Moves between states:
state | * + $ & ~ @
Q752 | - Q588 Q105 Q861 Q415 Q741
Q566 | Q924 Q70 Q107 Q781 Q252 Q900
Q373 | Q650 Q49 Q458 Q452 Q935 Q760
Q781 | Q28 Q900 Q273 Q658 Q907 Q872
Q72 | Q264 Q471 Q907 Q761 Q872 Q96
Q658 | Q40 Q872 Q251 Q806 Q319 Q807
Q49 | Q954 Q119 Q684 Q760 Q188 Q953
Q446 | Q684 Q864 Q382 Q264 Q744 Q189
Q971 | - Q615 Q741 Q340 Q694 Q105
Q66 | Q380 Q107 Q872 Q586 Q96 Q273
Q415 | - Q113 Q954 Q867 Q752 Q166
Q340 | - Q105 Q439 Q634 Q650 Q822
Q923 | Q485 Q380 Q40 Q422 Q821 Q554
Q293 | Q937 Q28 Q554 Q745 Q223 Q40
Q600 | Q745 Q658 Q346 Q107 Q487 Q806
Q506 | Q119 Q691 Q864 Q426 Q745 Q559
Q691 | Q830 Q264 Q223 Q559 Q40 Q821
Q273 | Q886 Q566 Q66 Q251 Q285 Q781
Q760 | Q720 Q953 Q373 Q55 Q637 Q142
Q650 | - Q954 Q721 Q46 Q340 Q720
Q186 | Q770 Q125 Q485 Q79 Q55 Q937
Q319 | Q691 Q72 Q581 Q254 Q658 Q761
Q558 | Q520 Q935 Q937 Q114 Q830 Q485
Q264 | Q373 Q189 Q71 Q821 Q628 Q92
Q907 | Q71 Q131 Q285 Q319 Q781 Q72
Q471 | Q189 Q487 Q131 Q96 Q739 Q970
Q684 | Q694 Q783 Q32 Q373 Q595 Q49
Q733 | - Q650 Q883 Q113 Q520 Q46
Q807 | Q923 Q66 Q658 Q70 Q761 Q586
Q997 | - Q883 Q740 Q954 Q615 Q944
Q70 | Q422 Q586 Q806 Q900 Q791 Q346
Q45 | Q804 Q285 Q761 Q358 Q586 Q581
Q937 | Q881 Q170 Q186 Q516 Q17 Q558
Q872 | Q628 Q739 Q781 Q807 Q72 Q66
Q55 | Q884 Q142 Q452 Q783 Q186 Q17
Q28 | Q170 Q744 Q886 Q40 Q71 Q628
Q223 | Q17 Q71 Q804 Q506 Q293 Q691
Q739 | Q463 Q600 Q900 Q66 Q471 Q107
Q867 | - Q166 Q720 Q883 Q861 Q721
Q96 | Q92 Q970 Q72 Q45 Q66 Q285
Q487 | Q506 Q319 Q358 Q970 Q600 Q254
Q276 | - Q520 Q615 Q752 Q944 Q588
Q382 | Q32 Q38 Q426 Q71 Q924 Q446
Q745 | Q516 Q40 Q476 Q829 Q506 Q120
Q119 | Q944 Q830 Q783 Q953 Q516 Q75
Q75 | Q113 Q452 Q119 Q32 Q114 Q530
Q954 | - Q944 Q694 Q720 Q105 Q415
Q125 | Q861 Q811 Q637 Q937 Q142 Q170
Q596 | Q752 Q114 Q188 Q125 Q953 Q811
Q452 | Q46 Q760 Q830 Q530 Q485 Q55
Q900 | Q744 Q346 Q566 Q872 Q131 Q739
Q770 | - Q861 Q634 Q615 Q884 Q881
Q559 | Q75 Q821 Q506 Q382 Q120 Q38
Q17 | Q883 Q458 Q55 Q119 Q937 Q830
Q32 | Q166 Q530 Q953 Q458 Q811 Q684
Q189 | Q49 Q506 Q446 Q92 Q463 Q426
Q120 | Q114 Q923 Q745 Q924 Q559 Q422
Q439 | - Q971 Q861 Q520 Q721 Q340
Q740 | - Q884 Q113 Q694 Q618 Q997
Q595 | Q971 Q79 Q811 Q935 Q684 Q188
Q783 | Q997 Q17 Q530 Q49 Q79 Q119
Q944 | - Q733 Q997 Q415 Q276 Q113
Q628 | Q935 Q463 Q28 Q923 Q264 Q380
Q71 | Q458 Q446 Q546 Q691 Q28 Q264
Q806 | Q120 Q807 Q600 Q566 Q254 Q70
Q744 | Q595 Q476 Q924 Q628 Q446 Q463
Q821 | Q452 Q92 Q691 Q38 Q923 Q804
Q113 | - Q46 Q944 Q166 Q588 Q740
Q953 | Q415 Q75 Q49 Q142 Q596 Q32
Q830 | Q733 Q373 Q17 Q75 Q558 Q452
Q581 | Q223 Q907 Q45 Q487 Q251 Q319
Q251 | Q293 Q781 Q586 Q600 Q581 Q658
Q761 | Q821 Q96 Q319 Q791 Q807 Q45
Q829 | Q596 Q120 Q463 Q886 Q426 Q924
Q804 | Q55 Q546 Q821 Q864 Q554 Q223
Q285 | Q546 Q252 Q96 Q581 Q273 Q907
Q92 | Q760 Q426 Q264 Q804 Q380 Q546
Q618 | - Q770 Q588 Q971 Q740 Q615
Q40 | Q558 Q628 Q293 Q120 Q691 Q923
Q254 | Q559 Q761 Q487 Q252 Q806 Q791
Q358 | Q864 Q581 Q791 Q471 Q346 Q487
Q476 | Q79 Q293 Q422 Q463 Q864 Q745
Q131 | Q446 Q358 Q252 Q72 Q900 Q471
Q485 | Q634 Q637 Q558 Q817 Q452 Q186
Q822 | - Q752 Q340 Q770 Q720 Q861
Q586 | Q554 Q273 Q807 Q346 Q45 Q251
Q864 | Q783 Q223 Q38 Q189 Q476 Q506
Q588 | - Q634 Q276 Q741 Q113 Q618
Q634 | - Q822 Q520 Q618 Q46 Q770
Q721 | - Q694 Q867 Q733 Q439 Q650
Q935 | Q340 Q188 Q170 Q485 Q373 Q637
Q970 | Q426 Q254 Q471 Q285 Q107 Q252
Q720 | - Q415 Q650 Q884 Q822 Q867
Q114 | Q588 Q485 Q516 Q811 Q75 Q817
Q105 | - Q276 Q971 Q822 Q954 Q752
Q791 | Q38 Q45 Q254 Q131 Q70 Q358
Q38 | Q530 Q804 Q559 Q446 Q422 Q864
Q422 | Q817 Q554 Q120 Q744 Q38 Q476
Q458 | Q721 Q684 Q142 Q830 Q170 Q373
Q530 | Q740 Q55 Q75 Q684 Q817 Q783
Q615 | - Q881 Q618 Q105 Q997 Q276
Q546 | Q142 Q382 Q92 Q223 Q886 Q71
Q516 | Q276 Q558 Q79 Q596 Q119 Q114
Q741 | - Q618 Q752 Q439 Q166 Q971
Q346 | Q476 Q251 Q70 Q739 Q358 Q600
Q811 | Q741 Q817 Q596 Q170 Q32 Q595
Q380 | Q637 Q829 Q628 Q554 Q92 Q886
Q166 | - Q740 Q415 Q721 Q741 Q694
Q883 | - Q721 Q884 Q944 Q881 Q733
Q142 | Q867 Q32 Q760 Q17 Q125 Q458
Q924 | Q811 Q422 Q829 Q28 Q382 Q744
Q107 | Q829 Q806 Q739 Q273 Q970 Q566
Q46 | - Q720 Q733 Q740 Q634 Q884
Q463 | Q188 Q745 Q744 Q380 Q189 Q829
Q861 | - Q741 Q822 Q881 Q867 Q439
Q79 | Q615 Q937 Q817 Q188 Q783 Q516
Q884 | - Q867 Q46 Q997 Q770 Q883
Q881 | - Q439 Q770 Q276 Q883 Q520
Q520 | - Q340 Q881 Q588 Q733 Q634
Q817 | Q618 Q186 Q114 Q595 Q530 Q79
Q637 | Q822 Q596 Q935 Q186 Q760 Q125
Q188 | Q105 Q516 Q595 Q637 Q49 Q596
Q694 | - Q997 Q166 Q650 Q971 Q954
Q252 | Q382 Q791 Q970 Q907 Q566 Q131
Q554 | Q186 Q886 Q923 Q476 Q804 Q293
Q426 | Q953 Q559 Q189 Q546 Q829 Q382
Q886 | Q125 Q924 Q380 Q293 Q546 Q28
Q170 | Q439 Q595 Q125 Q558 Q458 Q935

In the rows, 64 stands for zero.

The rows follow the links: the fewer symbols apart two states are, the more alike their rows tend to be.

Each row is also shifted at random along 10 hidden directions that mean nothing.

Some states, each with a row of numbers:
Q954
[  72,   69,   59,   71,   79,   72,   71,   66,   64,   58,   50,   69,   60,   64,   55,   51,   65,   64,   62,   53,   63,   65,   61,   56,   74,   68,   72,   81,   66,   59]
Q761
[  63,   85,   58,   75,   71,   58,   72,   79,   74,   70,   84,   65,   58,   54,   76,   83,   74,   60,   77,   55,   70,   76,   80,   71,   41,   54,   65,   62,   51,   82]
Q276
[  72,   63,   65,   60,   53,   61,   47,   72,   69,   56,   54,   49,   72,   99,   51,   48,   51,   66,   65,   65,   68,   59,   78,   81,   89,   80,   73,   71,   60,   59]
Q520
[  65,   45,   81,   59,   62,   67,   38,   39,   88,   69,   58,   66,   84,   59,   74,   72,   34,   66,   67,   62,   72,   94,   42,   76,   48,   75,   95,   29,   66,   62]
Q924
[  62,   70,   95,   78,   46,   59,   39,   86,   86,   37,   64,   39,   62,   86,   55,   63,   48,   52,   66,   76,   60,   83,   67,   65,   54,   83,   65,   96,   62,   61]
Q142
[  67,   46,   73,   50,   85,   72,   67,   48,   72,   66,   57,   82,   56,   66,   60,   63,   62,   69,   56,   60,   54,   61,   36,   46,   59,   65,   73,   52,   68,   59]
Q380
[  50,   54,   56,   47,   74,   63,   70,   46,   85,   46,   49,   54,   54,   72,   62,   75,   58,   63,   65,   81,   59,   51,   61,   54,   55,   61,   64,   59,   69,   72]
Q32
[  73,   69,   68,   81,   60,   71,   81,   97,   51,   52,   76,   66,   72,   55,   62,   70,   64,   53,   70,   49,   70,   73,   63,   64,   68,   71,   60,   80,   69,   61]
Q807
[  56,   72,   75,   76,   49,   54,   63,   78,   50,   71,   61,   43,   70,   68,   60,   61,   50,   64,   75,   50,   66,   71,   71,   58,   65,   61,   48,   73,   51,   68]
Q586
[  52,   63,   53,   53,   65,   56,   59,   66,   79,   49,   69,   54,   52,   79,   66,   76,   75,   62,   72,   78,   61,   47,   83,   73,   62,   62,   62,   55,   50,   75]
Q883
[  72,   64,   76,   67,   68,   56,   56,   65,   63,   84,   59,   67,   63,   83,   54,   40,   71,   69,   53,   57,   62,   64,   48,   58,   74,   65,   73,   67,   55,   66]
Q581
[  62,   51,   55,   54,   62,   55,   74,   82,   44,   53,   75,   55,   47,   77,   63,   65,   79,   60,   46,   82,   61,   62,   75,   84,   72,   50,   44,   71,   62,   59]
Q131
[  61,   83,   79,   77,   69,   68,   56,   42,   76,   59,   74,   74,   48,   67,   65,   66,   69,   58,   61,   61,   46,   72,   58,   48,   47,   56,   64,   79,   70,   65]
Q463
[  57,   51,   55,   58,   71,   73,   69,   63,   72,   61,   54,   55,   55,   62,   60,   57,   61,   61,   53,   81,   60,   49,   62,   68,   76,   71,   45,   59,   71,   33]
Q113
[  73,   68,   80,   84,   48,   57,   56,   46,   68,   55,   78,   82,   69,   49,   62,   59,   92,   56,   44,   65,   58,   70,   47,   60,   54,   67,   74,   65,   71,   80]
Q554
[  58,   56,   49,   51,   47,   58,   49,   61,   59,   62,   63,   47,   71,   61,   69,   73,   53,   67,   66,   78,   72,   72,   85,   82,   56,   71,   73,   49,   51,   74]
Q566
[  58,   71,   68,   51,   57,   71,   48,   34,   56,   60,   64,   79,   70,   66,   72,   80,   43,   68,   78,   63,   55,   67,   68,   54,   57,   59,   73,   65,   78,   79]
Q70
[  55,   69,   71,   73,   35,   63,   51,   70,   43,   41,   69,   61,   87,   34,   70,   72,   37,   57,   74,   48,   63,   94,   68,   77,   51,   70,   53,   45,   52,   59]
Q745
[  65,   77,   64,   54,   69,   63,   58,   57,   80,   45,   59,   64,   65,   63,   46,   77,   67,   57,   65,   71,   58,   58,   71,   79,   64,   67,   62,   58,   71,   66]
Q867
[  71,   36,   71,   61,   70,   66,   77,   78,   72,   42,   54,   71,   65,   57,   58,   64,   63,   59,   53,   61,   69,   62,   45,   59,   64,   70,   68,   48,   66,   55]
Q615
[  69,   77,   75,   76,   50,   62,   45,   39,   67,   71,   52,   69,   77,   32,   51,   50,   67,   62,   48,   59,   63,   79,   46,   61,   59,   69,   60,   62,   72,   55]
Q251
[  57,   61,   68,   56,   45,   55,   57,   60,   46,   64,   60,   51,   71,   44,   56,   87,   52,   73,   75,   56,   66,   79,   71,   59,   52,   59,   66,   71,   57,   92]
Q953
[  71,   45,   58,   59,   63,   79,   71,   82,   46,   58,   79,   80,   76,   31,   64,   68,   73,   61,   51,   69,   67,   75,   61,   74,   57,   77,   66,   58,   65,   50]
Q107
[  59,   79,   69,   51,   72,   72,   53,   58,   44,   80,   57,   72,   70,   49,   60,   62,   40,   74,   83,   42,   58,   68,   61,   53,   69,   69,   54,   63,   60,   50]
Q770
[  66,   72,   69,   62,   71,   56,   66,   48,   75,   66,   40,   70,   77,   43,   51,   65,   56,   65,   74,   47,   72,   67,   39,   54,   62,   65,   70,   49,   65,   63]
Q252
[  66,   70,   68,   75,   64,   66,   76,   94,   61,   70,   84,   57,   48,   58,   68,   80,   76,   63,   70,   74,   61,   71,   83,   66,   57,   64,   59,   84,   63,   65]
Q628
[  55,   51,   65,   55,   68,   66,   49,   59,   77,   69,   65,   56,   61,  102,   76,   48,   65,   58,   66,   80,   66,   40,   59,   63,   71,   63,   48,   47,   58,   45]
Q558
[  63,   53,   66,   71,   35,   52,   61,   85,   74,   58,   80,   43,   79,   60,   69,   89,   71,   58,   62,   81,   80,   78,   77,   75,   49,   73,   80,   67,   61,   93]
Q446
[  67,   55,   71,   80,   63,   68,   74,   52,   61,   70,   60,   58,   52,   88,   65,   50,   54,   64,   60,   63,   49,   70,   63,   46,   70,   61,   63,   85,   67,   55]
Q804
[  66,  105,   67,   63,   77,   59,   49,   63,   74,   67,   68,   64,   60,   71,   58,   54,   64,   62,   73,   42,   62,   86,   65,   75,   49,   61,   73,   62,   40,   62]
Q781
[  53,   71,   82,   69,   64,   63,   55,   79,   67,   54,   59,   51,   67,   56,   64,   78,   35,   62,   81,   57,   69,   92,   56,   70,   45,   63,   56,   77,   65,   58]
Q783
[  73,   45,   51,   77,   46,   57,   87,   51,   66,   57,   55,   46,   55,   51,   51,   79,   67,   70,   46,   75,   57,   82,   73,   55,   58,   66,   84,   80,   65,   84]
Q740
[  73,   47,   51,   69,   45,   64,   59,   45,   55,   88,   76,   69,   67,   75,   79,   56,   73,   74,   51,   74,   67,   60,   80,   64,   70,   68,   83,   53,   58,   73]
Q872
[  52,   71,   51,   56,   78,   73,   54,   62,   56,   84,   66,   65,   62,   60,   84,   58,   59,   68,   64,   81,   75,   65,   61,   89,   63,   49,   31,   63,   77,   32]
Q658
[  57,   73,   65,   58,   69,   59,   76,   76,   57,   45,   69,   69,   72,   55,   73,   84,   63,   57,   77,   53,   65,   55,   61,   74,   68,   50,   43,   49,   66,   68]
Q546
[  67,   64,   68,   59,   83,   71,   76,   81,   65,   65,   77,   77,   56,   47,   59,   77,   80,   64,   64,   61,   62,   63,   55,   61,   47,   66,   63,   59,   61,   63]
Q970
[  64,   18,   85,   66,   65,   71,   74,   82,   83,   64,   59,   49,   43,   79,   48,   69,   46,   66,   62,   69,   52,   69,   60,   53,   61,   85,   65,   56,   51,   39]
Q741
[  66,   69,   53,   58,   83,   79,   58,   62,   57,  113,   72,   87,   77,   46,   78,   52,   78,   79,   65,   74,   81,   45,   61,   76,   85,   61,   49,   60,   90,   33]
Q600
[  61,   81,   84,   67,   37,   64,   28,   76,   41,   95,   87,   72,   77,   55,   55,   54,   68,   69,   68,   51,   59,   68,   68,   58,   61,   86,   43,   48,   37,   51]
Q721
[  69,   53,   56,   65,   59,   63,   68,   66,   41,   48,   67,   75,   75,   49,   81,   66,   69,   61,   54,   69,   72,   70,   55,   68,   57,   54,   71,   79,   78,   80]

In each set, the symbols that take the first to the second take the third to the fourth, perhaps in another order. Give the fourth.
Answer with the state's name.
[  73,  105,   64,   69,   97,   73,   68,   55,   71,   51,   71,   96,   66,   30,   71,   69,   82,   58,   69,   57,   72,   72,   50,   70,   56,   50,   70,   75,   88,   69]
to [  66,   48,   64,   56,   80,   71,   77,   54,   51,   84,   53,   83,   70,   60,   73,   58,   56,   77,   67,   53,   69,   65,   40,   47,   70,   57,   73,   63,   78,   59]
as [  68,   66,   73,   65,   73,   73,   67,   74,   83,   39,   76,   65,   54,  100,   62,   69,   61,   56,   74,   62,   56,   59,   75,   63,   68,   68,   80,   69,   64,   67]
to Q71

[  60,   63,   88,   62,   73,   69,   41,   40,   90,   45,   61,   71,   59,   69,   60,   72,   47,   57,   59,   77,   49,   73,   45,   66,   50,   64,   54,   59,   82,   47]
to [  62,   49,   44,   62,   36,   61,   69,   58,   41,   75,   63,   45,   67,   55,   58,   66,   74,   68,   51,   86,   67,   55,   89,   67,   72,   64,   51,   70,   64,   70]
as [  61,   46,   53,   59,   91,   76,   90,   68,   83,   79,   80,   71,   45,   62,   82,   91,   64,   70,   82,   69,   67,   54,   71,   56,   50,   58,   67,   34,   59,   59]
to Q426

[  66,   46,   69,   83,   38,   63,   70,   58,   54,   59,   90,   67,   53,   64,   63,   66,   99,   52,   40,   77,   43,   47,   67,   51,   62,   62,   39,   52,   59,   71]
to [  47,   67,   58,   66,   65,   66,   83,   84,   58,   64,   55,   47,   65,   66,   75,   67,   59,   63,   76,   71,   74,   56,   71,   58,   71,   57,   46,   76,   65,   62]
as [  55,   57,   68,   65,   66,   72,   70,   63,   65,   52,   58,   62,   66,   54,   69,   71,   39,   64,   75,   59,   60,   69,   65,   56,   61,   66,   54,   61,   65,   53]
to Q821

[  64,   61,   66,   67,   72,   61,   73,   69,   65,   48,   46,   49,   55,   72,   58,   50,   51,   61,   60,   53,   65,   79,   58,   47,   61,   61,   74,   91,   56,   68]
to [  73,   63,   44,   55,   53,   69,   61,   79,   40,   58,   82,   77,   69,   64,   74,   56,   72,   70,   66,   63,   73,   61,   87,   70,   75,   75,   77,   71,   62,   83]
as [  55,   83,   66,   64,   71,   66,   64,   51,   62,   59,   52,   59,   57,   50,   49,   66,   53,   64,   69,   60,   55,   70,   60,   57,   57,   62,   48,   86,   70,   60]
to Q745

[  68,   83,   54,   65,   79,   53,   75,   67,   79,   31,   54,   67,   61,   59,   63,   69,   59,   54,   74,   40,   75,   70,   66,   72,   61,   63,   89,   64,   59,   86]
to [  59,   75,   51,   64,   68,   58,   69,   74,   59,   64,   50,   53,   77,   64,   73,   56,   52,   66,   70,   59,   86,   66,   67,   84,   79,   55,   61,   65,   72,   61]
as [  58,   45,   60,   45,   48,   68,   54,   45,   43,   70,   67,   66,   76,   47,   70,   79,   61,   77,   59,   82,   65,   62,   54,   51,   50,   63,   63,   60,   71,   76]
to Q92

[  59,   36,   81,   83,   75,   65,   96,   73,   87,   56,   46,   54,   48,   47,   62,   84,   44,   58,   70,   55,   57,   80,   37,   40,   42,   64,   59,   54,   62,   60]
to [  61,   64,   56,   59,   70,   56,   81,   67,   68,   25,   38,   47,   67,   76,   54,   58,   62,   55,   56,   66,   66,   45,   53,   71,   87,   54,   50,   64,   68,   64]
as [  67,   85,   78,   61,   70,   63,   73,   62,   52,   48,   63,   76,   57,   88,   59,   67,   55,   61,   83,   31,   47,   54,   71,   54,   83,   48,   61,   70,   60,   74]
to Q595

[  58,   56,   48,   52,   92,   63,   80,   60,   96,   36,   50,   72,   62,   67,   64,   68,   69,   58,   69,   70,   76,   37,   54,   64,   70,   63,   71,   45,   76,   62]
to [  68,   52,   63,   76,   48,   63,   60,   63,   78,   54,   61,   60,   72,   63,   68,   57,   64,   57,   54,   79,   73,   60,   65,   76,   73,   72,   63,   53,   68,   59]
as [  70,   76,   59,   56,   84,   73,   81,   91,   69,   63,   68,   61,   53,   66,   56,   74,   63,   64,   82,   56,   61,   64,   81,   67,   66,   71,   73,   75,   61,   61]
to Q804

[  73,   33,   76,   77,   71,   62,   69,   98,   97,   59,   72,   55,   60,   79,   62,   60,   72,   57,   51,   76,   74,   70,   51,   83,   69,   75,   67,   37,   55,   42]
to [  63,   52,   75,   78,   62,   64,   61,   82,   90,   47,   50,   44,   69,   75,   66,   51,   47,   53,   63,   63,   76,   71,   51,   69,   59,   74,   64,   63,   61,   50]
as [  62,   61,   52,   58,   70,   66,   68,   60,   52,   79,   72,   66,   54,   60,   68,   64,   72,   67,   59,   57,   60,   60,   65,   72,   61,   56,   52,   43,   51,   60]
to Q273

[  64,   46,   59,   45,   68,   76,   62,   61,   57,   63,   90,   80,   52,   70,   73,   76,   72,   67,   65,   72,   53,   48,   82,   68,   62,   72,   69,   42,   58,   67]
to [  58,   53,   53,   40,   53,   63,   49,   42,   49,   52,   80,   68,   61,   81,   86,   74,   70,   68,   61,   90,   60,   50,   78,   65,   59,   49,   63,   68,   78,   86]
as [  60,   63,   82,   71,   63,   65,   53,   76,   64,   61,   85,   68,   64,   57,   71,   62,   74,   56,   52,   64,   62,   82,   44,   66,   45,   64,   54,   68,   62,   58]
to Q923

[  59,   46,   68,   57,   67,   65,   69,   56,   73,   39,   47,   66,   70,   67,   69,   71,   58,   61,   64,   71,   69,   56,   46,   56,   67,   54,   71,   68,   86,   74]
to [  64,   64,   60,   70,   60,   65,   75,   56,   69,   62,   50,   73,   70,   28,   54,   69,   77,   63,   59,   62,   67,   55,   50,   40,   61,   76,   66,   63,   75,   72]
as [  61,   84,   57,   38,   87,   76,   52,   58,   62,   61,   66,   95,   81,   30,   70,   75,   67,   65,   75,   60,   73,   57,   45,   70,   53,   64,   63,   42,   74,   60]
to Q595

[  69,   85,   57,   56,   66,   57,   69,   55,   72,   24,   57,   76,   72,   83,   64,   66,   68,   56,   72,   62,   69,   38,   73,   76,   92,   55,   70,   72,   84,   88]
to [  70,   70,   85,   86,   67,   62,   59,   66,   84,   84,   70,   59,   58,   55,   59,   60,   81,   65,   53,   74,   70,   84,   46,   48,   46,   65,   79,   97,   73,   75]
as [  69,   69,   56,   83,   62,   60,   85,   82,   55,   88,   71,   68,   73,   43,   73,   65,   81,   72,   69,   51,   78,   72,   67,   59,   63,   64,   67,   56,   55,   79]
to Q971

[  57,   74,   64,   67,   70,   66,   51,   72,   74,   56,   67,   70,   83,   55,   83,   57,   54,   59,   74,   55,   86,   70,   60,   69,   57,   76,   71,   45,   58,   60]
to [  76,   71,   74,   77,   57,   60,   56,   84,   65,   55,   55,   56,   63,   73,   48,   49,   59,   61,   59,   57,   67,   82,   70,   72,   71,   75,   80,   89,   57,   69]
as [  70,   84,   56,   82,   70,   71,   76,   71,   70,   86,   74,   73,   69,   32,   72,   64,   75,   65,   63,   55,   71,   82,   66,   76,   55,   63,   62,   53,   67,   51]
to Q125

[  65,   48,   75,   89,   43,   50,   50,   46,   79,   89,   45,   34,   69,   57,   58,   51,   64,   73,   35,   89,   71,   89,   44,   60,   59,   63,   61,   87,   73,   60]
to [  71,   44,   83,   79,   57,   67,   58,   92,   63,   53,   61,   69,   68,   76,   63,   45,   41,   58,   60,   49,   66,   73,   53,   63,   76,   80,   71,   61,   60,   44]
as [  67,   65,   76,   73,   62,   53,   68,   73,   64,   54,   73,   60,   57,   67,   66,   77,   64,   56,   63,   62,   57,   73,   59,   74,   52,   53,   61,   67,   62,   70]
to Q107

[  69,   64,   72,   58,   58,   69,   54,   87,   62,   61,   69,   67,   82,   65,   59,   63,   52,   62,   80,   49,   65,   61,   70,   77,   78,   91,   67,   28,   45,   53]
to [  68,   79,   49,   55,   67,   60,   60,   65,   50,  101,   62,   69,   76,   65,   76,   59,   73,   81,   69,   70,   82,   54,   76,   79,   82,   50,   61,   75,   75,   69]
as [  54,   45,   63,   75,   55,   57,   78,   52,   91,   44,   56,   51,   60,   67,   67,   78,   81,   58,   56,   92,   66,   47,   52,   40,   54,   61,   64,   68,   77,   88]
to Q105

[  66,   86,   76,   80,   59,   59,   59,   76,   84,   60,   70,   69,   64,   61,   51,   46,  103,   55,   60,   63,   65,   38,   65,   44,   65,   89,   55,   68,   54,   75]
to [  69,   68,   57,   62,   80,   71,   56,   53,   86,   69,   65,   74,   58,   74,   63,   53,   72,   69,   64,   73,   64,   62,   72,   68,   62,   73,   87,   64,   67,   61]
as [  66,   74,   63,   65,   74,   64,   57,   69,   65,   67,   70,   72,   68,   82,   76,   48,   60,   64,   74,   51,   74,   66,   64,   63,   62,   65,   86,   69,   57,   72]
to Q340

